Below is a small trained network, with its code and all its weights. Each question gives an input and a class and asks what happens when units are switched off, that is, made to give their printed mean instead of their output.

import numpy as np


def w(rows, s, z=0):
    codes = np.array(rows[::2]) - 128.0
    scale = np.full(codes.shape[1], s)
    scale[-1] = z or s
    return codes * scale


def f(y):
    return np.maximum(y, 0)


def log_softmax(a):
    a = a - a.max(-1, keepdims=True)
    return a - np.log(np.exp(a).sum(-1, keepdims=True))


def net(x, mask):
    res = np.array(x, float).reshape(1, 7) / 4 @ E
    y = f(res @ A[0][:, :-1].T + A[0][:, -1])
    res = res + np.where(mask, y, B[0][:, -1]) @ B[0][:, :-1]
    return log_softmax(res[-1] @ U[:, :-1].T + U[:, -1])


A, B = {}, {}
E = w([
[124,129,128,125,128,125],'x0',
[130,128,129,130,126,129],'x1',
[216,50,153,61,196,189],'x2',
[6,44,93,132,143,178],'x3',
[203,91,45,150,177,79],'x4',
[122,145,61,43,2,130],'x5',
[127,126,128,127,129,126],'x6',
],0.011)
A[0] = w([
[85,153,238,88,104,179,176],'neuron 1',
[201,160,5,112,201,110,107],'neuron 2',
[63,93,111,122,129,201,61],'neuron 3',
[115,37,25,134,170,93,57],'neuron 4',
[111,149,136,200,191,138,162],'neuron 5',
[167,52,164,24,175,186,70],'neuron 6',
[124,125,49,134,57,184,170],'neuron 7',
[153,143,95,42,75,140,118],'neuron 8',
[41,134,94,180,118,39,212],'neuron 9',
[138,49,49,53,13,74,78],'neuron 10',
[215,207,196,107,117,69,166],'neuron 11',
[158,76,83,159,120,14,197],'neuron 12',
[151,85,114,222,171,108,149],'neuron 13',
[15,56,87,136,155,200,1],'neuron 14',
[146,98,196,213,139,144,126],'neuron 15',
[127,13,115,74,158,161,26],'neuron 16',
[105,146,193,201,222,131,61],'neuron 17',
[125,203,190,85,134,182,92],'neuron 18',
],0.011,0.0014)
B[0] = w([
[108,225,109,79,203,140,216],'neuron 1',
[50,202,133,98,165,176,230],'neuron 2',
[87,99,112,152,169,166,206],'neuron 3',
[106,166,122,124,180,178,219],'neuron 4',
[115,93,126,96,92,62,198],'neuron 5',
[203,164,222,149,13,98,250],'neuron 6',
[75,81,152,140,107,82,204],'neuron 7',
[116,38,140,88,132,90,212],'neuron 8',
[148,177,254,214,80,149,231],'neuron 9',
[105,106,119,118,141,56,251],'neuron 10',
[164,24,59,246,171,192,243],'neuron 11',
[116,217,151,99,166,167,199],'neuron 12',
[158,137,104,97,144,76,203],'neuron 13',
[119,86,119,175,205,162,252],'neuron 14',
[76,121,89,73,142,63,191],'neuron 15',
[174,132,174,149,129,149,227],'neuron 16',
[121,50,156,74,117,84,226],'neuron 17',
[132,191,81,107,219,154,186],'neuron 18',
],0.0086,0.013)
U = w([
[98,67,148,59,139,37,252],'0',
[134,67,128,186,170,195,74],'1',
[159,159,251,160,87,131,23],'2',
[92,191,136,53,180,170,172],'3',
],0.013,0.00029)

Each question gives the input, the list of numbers given to net, and the class t.
The units are the neurons (one row each of A and B). Each row of codes is followed by its name. A weight is (code - 128) times the scale printed after its matrix; where a second scale follows, it is the last column's (A, B and U).
mask holds one flag per neuron, in row order. A switched-off neuron (its flag False) gives its mean, the last column of its row in B, instead of its output. The means were averaged over made-up inputs and are rounded, as every weight is.
A unit's drop is (log p(t) with every unit on - log p(t) with that unit switched off) / (log p(t) with every unit on - log p(t) with every unit switched off).
The circuit of an input: a set's keep is (log p(t) with only the set's units on - log p(t) with every unit switched off) / (log p(t) with every unit on - log p(t) with every unit switched off). Starting from the 12 units with the biggest drops (on a tie, the unit counted first), units are removed one at a time, each time the one whose removal leaves the highest keep (on an exact tie, the one counted first), for as long as the keep stays at least 0.8.
units of the circuit, in order: the units of the circuit, biggest drop first
unit that matters most: the unit with the biggest drop
top k neurons: the k neurons with the biggest drops, biggest first
drop of u: that unit's drop, to one decimal
input [-5,-6,4,-5,-6,-8,7], class 0: unit that matters most -> neuron 17
input [-4,6,-6,5,7,-8,-8], class 0: top 2 neurons -> (neuron 17; neuron 5)
input [-7,4,-3,-8,5,7,-8], class 1: top 2 neurons -> (neuron 11; neuron 17)
input [6,1,6,-8,4,7,4], class 1: top 2 neurons -> (neuron 11; neuron 17)
input [-2,-7,-4,-1,6,1,6], class 3: top 3 neurons -> (neuron 6; neuron 2; neuron 12)
input [6,8,1,-7,8,-2,-5], class 3: top 2 neurons -> (neuron 2; neuron 12)
input [0,0,3,-1,2,2,-6], class 2: units of the circuit, in order -> (neuron 15; neuron 14)
input [2,3,1,0,4,3,-7], class 3: top 2 neurons -> (neuron 17; neuron 2)
input [-8,8,7,1,0,-7,-4], class 0: top 3 neurons -> (neuron 15; neuron 17; neuron 9)
input [-3,4,-7,4,-1,2,7], class 2: top 2 neurons -> (neuron 9; neuron 11)
input [6,7,0,-4,6,5,0], class 3: top 4 neurons -> (neuron 2; neuron 12; neuron 17; neuron 5)
input [-5,7,2,-2,-6,-5,-4], class 3: top 4 neurons -> (neuron 1; neuron 18; neuron 10; neuron 8)
input [-5,3,1,5,8,6,8], class 3: top 3 neurons -> (neuron 4; neuron 2; neuron 12)
input [5,8,8,2,7,0,-7], class 2: units of the circuit, in order -> (neuron 6)
input [-5,-5,7,1,-7,0,-6], class 2: top 4 neurons -> (neuron 6; neuron 2; neuron 16; neuron 4)
input [8,1,3,0,-5,5,-3], class 0: drop of neuron 7 -> 0.2
input [6,6,-2,-7,-3,-8,-1], class 0: drop of neuron 17 -> 0.3
input [0,-1,-3,-3,6,-8,1], class 0: drop of neuron 16 -> 0.0
